Here is a tiny trained network, its code and every weight. The questions are about switching its units off for an input and a target symbol, where a switched-off unit gives its printed mean instead of its output.

import numpy as np


def w(rows, s, z=0):
    codes = np.array(rows[::2]) - 128.0
    scale = np.full(codes.shape[1], s)
    scale[-1] = z or s
    return codes * scale


def norm(h):
    return h / np.sqrt((h * h).mean(-1, keepdims=True) + 1e-5)


def f(y):
    return np.maximum(y, 0)


def softmax(a):
    e = np.exp(a - a.max(-1, keepdims=True))
    return e / e.sum(-1, keepdims=True)


def log_softmax(a):
    a = a - a.max(-1, keepdims=True)
    return a - np.log(np.exp(a).sum(-1, keepdims=True))


def net(x, mask):
    ids = ['ΔΛΠαβζθμξτφψ'.index(c) for c in x.split()]
    T = len(ids)
    res = E[ids] + P[:T]
    u = 0
    for l in range(2):
        q, k, v = (norm(res) @ M[l].T for M in (Q, K, V))
        z = softmax(np.where(np.tri(T) > 0, q @ k.T / 3**0.5, -1e9)) @ v
        res = res + np.where(mask[u], z, O[l][:, -1]) @ O[l][:, :-1]
        u += 1
        y = f(norm(res) @ A[l][:, :-1].T + A[l][:, -1])
        res = res + np.where(mask[u : u + 16], y, B[l][:, -1]) @ B[l][:, :-1]
        u += 16
    return log_softmax(norm(res)[-1] @ U[:, :-1].T + U[:, -1])


Q, K, V, O, A, B = {}, {}, {}, {}, {}, {}
E = w([
[159,140,176,109],'Δ',
[157,157,154,116],'Λ',
[30,121,123,128],'Π',
[110,154,121,80],'α',
[197,129,134,98],'β',
[157,59,132,148],'ζ',
[143,134,156,210],'θ',
[116,89,250,193],'μ',
[155,153,135,86],'ξ',
[89,113,106,186],'τ',
[94,162,92,128],'φ',
[175,87,152,126],'ψ',
],0.021)
P = w([
[128,203,219,98],'0',
[95,253,2,129],'1',
[83,200,137,66],'2',
[137,16,29,90],'3',
[85,240,134,89],'4',
[146,52,23,107],'5',
],0.0071)
Q[0] = w([
[123,118,132,123],'L0H0',
[108,63,110,166],'L0H0',
[91,2,220,197],'L0H0',
],0.0098)
K[0] = w([
[133,190,254,198],'L0H0',
[236,204,145,238],'L0H0',
[176,116,126,30],'L0H0',
],0.0079)
V[0] = w([
[136,161,45,141],'L0H0',
[103,74,3,225],'L0H0',
[150,189,84,41],'L0H0',
],0.0049)
O[0] = w([
[146,128,2,182,171],'L0H0',
[109,81,189,71,178],'L0H0',
[103,154,176,99,10],'L0H0',
],0.0091,0.0011)
A[0] = w([
[43,206,42,82,114],'L0N0',
[187,149,175,64,54],'L0N1',
[153,98,80,175,133],'L0N2',
[151,119,82,142,132],'L0N3',
[135,90,143,165,154],'L0N4',
[147,93,171,148,103],'L0N5',
[97,81,119,139,95],'L0N6',
[161,156,60,29,73],'L0N7',
[99,252,135,127,174],'L0N8',
[137,176,117,146,94],'L0N9',
[70,136,182,158,6],'L0N10',
[118,80,105,191,69],'L0N11',
[129,149,130,182,147],'L0N12',
[94,104,91,12,199],'L0N13',
[223,83,61,66,17],'L0N14',
[142,153,105,123,105],'L0N15',
],0.011,0.0022)
B[0] = w([
[118,84,115,111,254],'L0N0',
[140,203,149,127,206],'L0N1',
[76,91,172,94,208],'L0N2',
[201,68,161,104,173],'L0N3',
[86,150,129,127,177],'L0N4',
[163,125,64,116,152],'L0N5',
[129,174,126,138,181],'L0N6',
[166,83,35,89,200],'L0N7',
[142,40,123,136,250],'L0N8',
[193,136,160,130,166],'L0N9',
[145,87,92,2,171],'L0N10',
[164,167,113,189,227],'L0N11',
[111,169,134,141,201],'L0N12',
[44,196,121,134,189],'L0N13',
[139,93,146,140,187],'L0N14',
[110,165,179,154,148],'L0N15',
],0.0077,0.006)
Q[1] = w([
[129,146,172,218],'L1H0',
[113,129,135,121],'L1H0',
[92,10,122,190],'L1H0',
],0.013)
K[1] = w([
[32,128,167,254],'L1H0',
[130,137,207,48],'L1H0',
[2,102,73,168],'L1H0',
],0.0099)
V[1] = w([
[173,98,254,90],'L1H0',
[128,10,202,167],'L1H0',
[29,108,218,250],'L1H0',
],0.0046)
O[1] = w([
[205,62,92,163,4],'L1H0',
[53,102,129,78,87],'L1H0',
[197,119,200,2,140],'L1H0',
],0.0064,0.003)
A[1] = w([
[142,155,136,79,148],'L1N0',
[139,118,120,163,101],'L1N1',
[106,186,119,153,225],'L1N2',
[152,136,128,143,158],'L1N3',
[184,163,105,98,128],'L1N4',
[148,151,178,116,110],'L1N5',
[147,74,113,140,69],'L1N6',
[131,10,127,99,99],'L1N7',
[117,129,87,143,99],'L1N8',
[89,109,205,77,152],'L1N9',
[172,119,154,138,167],'L1N10',
[155,178,128,138,183],'L1N11',
[118,221,93,111,202],'L1N12',
[133,97,113,147,147],'L1N13',
[201,172,110,100,254],'L1N14',
[110,101,129,128,194],'L1N15',
],0.014,0.0023)
B[1] = w([
[86,174,150,112,167],'L1N0',
[115,176,156,128,169],'L1N1',
[173,130,227,40,231],'L1N2',
[89,170,115,142,175],'L1N3',
[78,106,138,138,205],'L1N4',
[85,35,84,132,185],'L1N5',
[72,186,215,146,165],'L1N6',
[121,180,156,144,219],'L1N7',
[137,71,170,220,212],'L1N8',
[134,168,108,105,212],'L1N9',
[148,124,71,90,191],'L1N10',
[86,185,72,212,210],'L1N11',
[91,122,146,80,240],'L1N12',
[210,111,253,106,184],'L1N13',
[79,74,102,86,254],'L1N14',
[193,148,110,55,199],'L1N15',
],0.0059,0.0051)
U = w([
[5,247,135,75,93],'Δ',
[116,148,73,128,83],'Λ',
[122,234,143,214,164],'Π',
[104,120,71,131,69],'α',
[187,114,141,96,207],'β',
[1,56,162,178,92],'ζ',
[71,148,99,203,111],'θ',
[112,114,142,107,42],'μ',
[130,120,151,126,24],'ξ',
[160,76,98,106,155],'τ',
[72,161,60,141,252],'φ',
[114,57,95,212,206],'ψ',
],0.011,0.0028)

Each question gives the input, a string of symbols that net reads in full, and the target symbol t.
The units are the heads (3 rows each of Q, K, V and O) and the neurons (one row each of A and B). Each row of codes is followed by its name. A weight is (code - 128) times the scale printed after its matrix; where a second scale follows, it is the last column's (O, A, B and U).
mask holds one flag per unit, layer by layer, with each layer's heads first. A switched-off unit (its flag False) gives its mean, the last column of its rows in O or B, instead of its output. The means were averaged over made-up inputs and are rounded, as every weight is.
A unit's drop is (log p(t) with every unit on - log p(t) with that unit switched off) / (log p(t) with every unit on - log p(t) with every unit switched off).
The circuit of an input: a set's keep is (log p(t) with only the set's units on - log p(t) with every unit switched off) / (log p(t) with every unit on - log p(t) with every unit switched off). Starting from the 12 units with the biggest drops (on a tie, the unit counted first), units are removed one at a time, each time the one whose removal leaves the highest keep (on an exact tie, the one counted first), for as long as the keep stays at least 0.8.
circuit, biggest first: the units of the circuit, biggest drop first
most important unit: the unit with the biggest drop
k most important neurons: the k neurons with the biggest drops, biggest first
top k neurons in layer l: the k neurons of layer l with the biggest drops, biggest first
drop when u is switched off: that unit's drop, to one decimal
input μ τ τ τ μ, target Δ: circuit, biggest first -> L1N9, L0N10, L0N8
input τ τ β, target Δ: circuit, biggest first -> L0N13, L1N0
input Λ Δ θ, target ψ: 3 most important neurons -> L0N8, L1N5, L0N13
input Λ τ Δ Δ Λ, target ζ: top neuron in layer 1 -> L1N14
input τ Λ ζ θ, target Π: circuit, biggest first -> L0N11, L0N8, L0N0
input τ θ β Π, target Δ: circuit, biggest first -> L0N13, L0N8
input θ ψ ψ, target φ: 2 most important neurons -> L0N1, L0N8
input τ τ θ, target Δ: circuit, biggest first -> L1N9, L1H0, L1N8
input θ τ τ τ θ, target Δ: 2 most important neurons -> L1N9, L0N12
input Λ Δ ψ, target φ: 3 most important neurons -> L0N1, L1N14, L1N11
input τ Λ ζ, target Δ: circuit, biggest first -> L1N7, L0N8
input τ τ μ Λ, target ψ: 4 most important neurons -> L0N14, L0N7, L0N13, L0N8
input τ τ Λ Λ τ θ, target Π: 3 most important neurons -> L0N10, L0N8, L0N11
input θ τ ζ, target Δ: most important unit -> L1H0
input φ β θ Λ, target ψ: 2 most important neurons -> L0N7, L0N14
input τ θ β, target Δ: top 3 neurons in layer 1 -> L1N12, L1N2, L1N5
input τ τ τ Π, target Δ: drop when L0N8 is switched off -> 0.2
input τ Λ μ, target Δ: drop when L1N9 is switched off -> 0.5
input θ Λ θ, target ψ: drop when L1N11 is switched off -> 0.0
